Below are the code and all the weights of a small trained network. Each question names an input and a class and asks about switching units off, where a switched-off unit gives its printed mean instead of its output.

import numpy as np


def w(rows, s, z=0):
    codes = np.array(rows[::2]) - 128.0
    scale = np.full(codes.shape[1], s)
    scale[-1] = z or s
    return codes * scale


def norm(h):
    return h / np.sqrt((h * h).mean(-1, keepdims=True) + 1e-5)


def f(y):
    return y / 2 * (1 + np.tanh(0.7978845608 * (y + 0.044715 * y**3)))


def log_softmax(a):
    a = a - a.max(-1, keepdims=True)
    return a - np.log(np.exp(a).sum(-1, keepdims=True))


def net(x, mask):
    res = np.array(x, float).reshape(1, 3) / 4 @ E
    u = 0
    for l in range(4):
        y = f(norm(res) @ A[l][:, :-1].T + A[l][:, -1])
        res = res + np.where(mask[u : u + 5], y, B[l][:, -1]) @ B[l][:, :-1]
        u += 5
    return log_softmax(norm(res)[-1] @ U[:, :-1].T + U[:, -1])


A, B = {}, {}
E = w([
[111,74,172,177,11,25],'x0',
[182,59,2,72,28,133],'x1',
[144,65,96,207,137,147],'x2',
],0.0068)
A[0] = w([
[126,134,182,93,88,130,82],'L0N0',
[111,79,108,188,45,157,80],'L0N1',
[184,93,10,238,144,101,3],'L0N2',
[166,90,40,150,45,148,89],'L0N3',
[161,94,191,143,130,96,92],'L0N4',
],0.011,0.0036)
B[0] = w([
[145,121,156,149,166,111,147],'L0N0',
[71,144,105,76,172,131,204],'L0N1',
[130,5,219,128,142,63,205],'L0N2',
[201,100,108,121,82,145,254],'L0N3',
[50,116,182,122,45,99,156],'L0N4',
],0.012,0.0068)
A[1] = w([
[90,131,70,68,25,106,147],'L1N0',
[140,32,185,106,133,150,90],'L1N1',
[117,108,124,116,27,192,73],'L1N2',
[222,174,104,145,113,158,1],'L1N3',
[117,138,122,123,132,3,28],'L1N4',
],0.0069,0.0015)
B[1] = w([
[151,162,73,206,135,161,251],'L1N0',
[194,30,154,148,254,114,253],'L1N1',
[162,132,150,150,78,115,177],'L1N2',
[143,86,206,61,92,140,139],'L1N3',
[99,61,161,185,180,73,169],'L1N4',
],0.0083,0.0027)
A[2] = w([
[135,126,191,51,160,62,51],'L2N0',
[159,140,115,19,65,133,231],'L2N1',
[140,131,137,90,80,191,153],'L2N2',
[219,130,153,109,11,138,8],'L2N3',
[90,103,154,241,33,103,210],'L2N4',
],0.011,0.0017)
B[2] = w([
[127,90,50,254,145,128,194],'L2N0',
[148,175,127,40,237,174,221],'L2N1',
[67,78,103,194,113,141,161],'L2N2',
[243,160,132,145,118,247,224],'L2N3',
[9,153,205,119,160,185,254],'L2N4',
],0.0089,0.006)
A[3] = w([
[135,167,135,104,174,167,255],'L3N0',
[112,145,178,161,118,34,101],'L3N1',
[88,131,95,186,165,5,100],'L3N2',
[216,174,53,100,111,136,189],'L3N3',
[210,142,116,126,128,125,102],'L3N4',
],0.011,0.0022)
B[3] = w([
[124,105,98,115,90,46,253],'L3N0',
[175,135,100,87,82,172,183],'L3N1',
[210,179,127,123,55,127,186],'L3N2',
[104,135,115,62,39,251,218],'L3N3',
[37,86,200,182,24,238,176],'L3N4',
],0.012,0.006)
U = w([
[114,150,41,48,146,132,126],'0',
[185,104,109,104,76,219,182],'1',
[158,5,158,181,147,116,152],'2',
[128,121,93,157,110,118,3],'3',
[122,186,100,149,178,40,159],'4',
[63,148,201,180,92,118,185],'5',
[223,190,124,181,87,92,110],'6',
],0.017,0.006)

Each question gives the input, the list of numbers given to net, and the class t.
The units are the neurons (one row each of A and B). Each row of codes is followed by its name. A weight is (code - 128) times the scale printed after its matrix; where a second scale follows, it is the last column's (A, B and U).
mask holds one flag per neuron, layer by layer. A switched-off neuron (its flag False) gives its mean, the last column of its row in B, instead of its output. The means were averaged over made-up inputs and are rounded, as every weight is.
A unit's drop is (log p(t) with every unit on - log p(t) with that unit switched off) / (log p(t) with every unit on - log p(t) with every unit switched off).
The circuit of an input: a set's keep is (log p(t) with only the set's units on - log p(t) with every unit switched off) / (log p(t) with every unit on - log p(t) with every unit switched off). Starting from the 12 units with the biggest drops (on a tie, the unit counted first), units are removed one at a time, each time the one whose removal leaves the highest keep (on an exact tie, the one counted first), for as long as the keep stays at least 0.8.
units of the circuit, in order: the units of the circuit, biggest drop first
unit that matters most: the unit with the biggest drop
top k neurons: the k neurons with the biggest drops, biggest first
k most important neurons of layer l: the k neurons of layer l with the biggest drops, biggest first
drop when u is switched off: that unit's drop, to one decimal
input [4,4,3], class 2: top neuron : [L0N2]
input [3,-5,-7], class 6: top 4 neurons : [L3N2; L2N0; L3N1; L0N0]
input [6,1,-3], class 5: top 2 neurons : [L2N4; L0N2]
input [-7,2,1], class 0: units of the circuit, in order : [L0N3; L2N3; L3N4]
input [8,3,-7], class 5: units of the circuit, in order : [L2N4; L3N3]
input [-3,-1,-6], class 0: top 3 neurons : [L0N2; L0N3; L2N4]
input [-2,-8,-2], class 6: units of the circuit, in order : [L2N4; L2N3; L3N2; L2N0]
input [-1,-6,1], class 6: 3 most important neurons of layer 3 : [L3N4; L3N1; L3N2]
input [-4,-5,5], class 4: top 4 neurons : [L2N3; L0N3; L0N2; L3N3]
input [-4,0,-7], class 0: top 2 neurons : [L0N3; L0N2]
input [3,-1,1], class 5: top 2 neurons : [L0N4; L2N4]
input [-3,-6,5], class 4: top 2 neurons : [L0N3; L0N2]
input [-5,1,-7], class 0: top 2 neurons : [L0N3; L2N3]
input [6,4,3], class 2: 2 most important neurons of layer 0 : [L0N2; L0N1]
input [-5,-8,8], class 4: unit that matters most : L0N3
input [-4,6,5], class 2: top 2 neurons : [L0N2; L1N1]
input [-2,-4,-6], class 6: 2 most important neurons of layer 0 : [L0N3; L0N1]
input [-1,-5,0], class 6: top 3 neurons : [L2N4; L2N1; L2N3]
input [-2,1,-2], class 0: top 3 neurons : [L0N2; L0N3; L0N4]
input [-7,0,5], class 2: top 2 neurons : [L2N3; L0N1]
input [-2,2,2], class 2: top 2 neurons : [L0N2; L1N1]
input [-5,-2,-5], class 0: 2 most important neurons of layer 2 : [L2N4; L2N3]
input [3,-4,-7], class 6: 4 most important neurons of layer 3 : [L3N2; L3N1; L3N4; L3N3]
input [3,-2,-2], class 5: drop when L2N4 is switched off : 1.2
input [4,4,7], class 2: drop when L0N2 is switched off : 4.4
input [5,-4,5], class 5: drop when L2N4 is switched off : 0.1
input [-8,-8,-8], class 4: drop when L0N2 is switched off : 0.0
